Below are the code and all the weights of a small trained network. Each question names an input and a class and asks about switching units off, where a switched-off unit gives its printed mean instead of its output.

import numpy as np


def w(rows, s, z=0):
    codes = np.array(rows[::2]) - 128.0
    scale = np.full(codes.shape[1], s)
    scale[-1] = z or s
    return codes * scale


def f(y):
    return np.maximum(y, 0)


def log_softmax(a):
    a = a - a.max(-1, keepdims=True)
    return a - np.log(np.exp(a).sum(-1, keepdims=True))


def net(x, mask):
    res = np.array(x, float).reshape(1, 8) / 4 @ E
    y = f(res @ A[0][:, :-1].T + A[0][:, -1])
    res = res + np.where(mask, y, B[0][:, -1]) @ B[0][:, :-1]
    return log_softmax(res[-1] @ U[:, :-1].T + U[:, -1])


A, B = {}, {}
E = w([
[39,147,102,118,133],'x0',
[113,161,78,156,254],'x1',
[85,161,192,160,106],'x2',
[174,182,136,198,91],'x3',
[98,94,228,115,174],'x4',
[52,95,76,140,78],'x5',
[206,210,156,12,82],'x6',
[218,30,149,91,149],'x7',
],0.0087)
A[0] = w([
[103,167,147,120,70,56],'N0',
[176,211,133,120,100,69],'N1',
[204,140,115,39,163,169],'N2',
[98,145,174,60,188,161],'N3',
[100,46,136,117,106,133],'N4',
[100,144,84,187,153,171],'N5',
[183,151,140,92,44,193],'N6',
[165,133,130,54,167,134],'N7',
[163,141,144,93,175,255],'N8',
[125,59,96,173,57,87],'N9',
[118,78,82,147,123,200],'N10',
[120,100,133,111,76,151],'N11',
[127,104,211,164,138,153],'N12',
[113,166,99,141,41,151],'N13',
[168,160,221,247,130,84],'N14',
[132,29,138,108,146,227],'N15',
[91,154,116,160,144,99],'N16',
[90,156,67,172,115,126],'N17',
[107,190,205,111,100,175],'N18',
[116,73,153,186,111,175],'N19',
],0.014,0.0037)
B[0] = w([
[114,177,156,137,179,185],'N0',
[140,135,148,141,167,208],'N1',
[216,127,146,178,79,246],'N2',
[138,143,126,77,18,204],'N3',
[79,103,135,148,43,206],'N4',
[115,82,44,106,191,237],'N5',
[146,149,144,188,170,252],'N6',
[188,146,124,129,47,206],'N7',
[167,81,124,114,79,208],'N8',
[85,174,79,132,79,220],'N9',
[107,71,98,201,109,219],'N10',
[90,174,160,156,96,189],'N11',
[129,75,155,75,135,194],'N12',
[100,194,136,170,165,228],'N13',
[158,53,168,1,217,212],'N14',
[116,37,153,193,48,233],'N15',
[139,108,84,102,162,189],'N16',
[123,178,70,160,216,236],'N17',
[107,191,169,66,134,214],'N18',
[92,91,113,90,106,209],'N19',
],0.0088,0.011)
U = w([
[128,134,12,159,180,99],'0',
[141,97,168,51,166,130],'1',
[93,162,109,190,85,117],'2',
[146,176,147,80,77,155],'3',
[71,77,143,157,87,41],'4',
[243,113,120,178,114,127],'5',
[109,214,203,155,158,93],'6',
[146,111,119,114,96,253],'7',
],0.011,0.0051)

Each question gives the input, the list of numbers given to net, and the class t.
The units are the neurons (one row each of A and B). Each row of codes is followed by its name. A weight is (code - 128) times the scale printed after its matrix; where a second scale follows, it is the last column's (A, B and U).
mask holds one flag per neuron, in row order. A switched-off neuron (its flag False) gives its mean, the last column of its row in B, instead of its output. The means were averaged over made-up inputs and are rounded, as every weight is.
A unit's drop is (log p(t) with every unit on - log p(t) with that unit switched off) / (log p(t) with every unit on - log p(t) with every unit switched off).
The circuit of an input: a set's keep is (log p(t) with only the set's units on - log p(t) with every unit switched off) / (log p(t) with every unit on - log p(t) with every unit switched off). Starting from the 12 units with the biggest drops (on a tie, the unit counted first), units are removed one at a time, each time the one whose removal leaves the highest keep (on an exact tie, the one counted first), for as long as the keep stays at least 0.8.
units of the circuit, in order: the units of the circuit, biggest drop first
k most important neurons: the k neurons with the biggest drops, biggest first
drop when u is switched off: that unit's drop, to one decimal
input [-7,5,1,4,-2,1,-7,4], class 0: units of the circuit, in order : [N5]
input [8,0,7,-4,-2,-5,0,5], class 3: units of the circuit, in order : [N3 N10 N5]
input [7,-8,-1,-4,-7,1,-1,6], class 2: units of the circuit, in order : [N9 N14]
input [-8,-8,4,-4,-4,-1,2,1], class 6: 2 most important neurons : [N6 N11]
input [-4,-4,-6,-2,7,0,3,-7], class 3: 3 most important neurons : [N3 N17 N13]
input [8,7,-5,8,7,4,8,-3], class 3: 2 most important neurons : [N3 N6]
input [0,-6,-3,-3,-7,-6,8,-3], class 5: 2 most important neurons : [N2 N7]
input [-6,8,-8,-6,8,-2,-5,3], class 5: 2 most important neurons : [N2 N7]
input [-4,-7,2,-4,-2,-8,-3,-6], class 6: 2 most important neurons : [N5 N8]
input [-1,2,3,-7,4,-2,-5,-7], class 0: 2 most important neurons : [N5 N16]
input [-4,-5,6,-7,0,0,5,6], class 5: 2 most important neurons : [N2 N6]
input [-4,-1,1,3,-7,-4,-2,-1], class 0: 3 most important neurons : [N2 N15 N7]
input [8,0,5,-2,7,-1,3,1], class 3: 2 most important neurons : [N3 N14]
input [-6,1,3,8,2,3,-3,-6], class 1: units of the circuit, in order : [N14]
input [-7,-5,4,2,5,-7,2,0], class 1: drop when N14 is switched off : 0.4
input [8,-3,5,-7,7,-7,4,-7], class 3: drop when N3 is switched off : 0.8
input [5,-5,6,5,6,-7,-6,-2], class 1: drop when N1 is switched off : 0.0
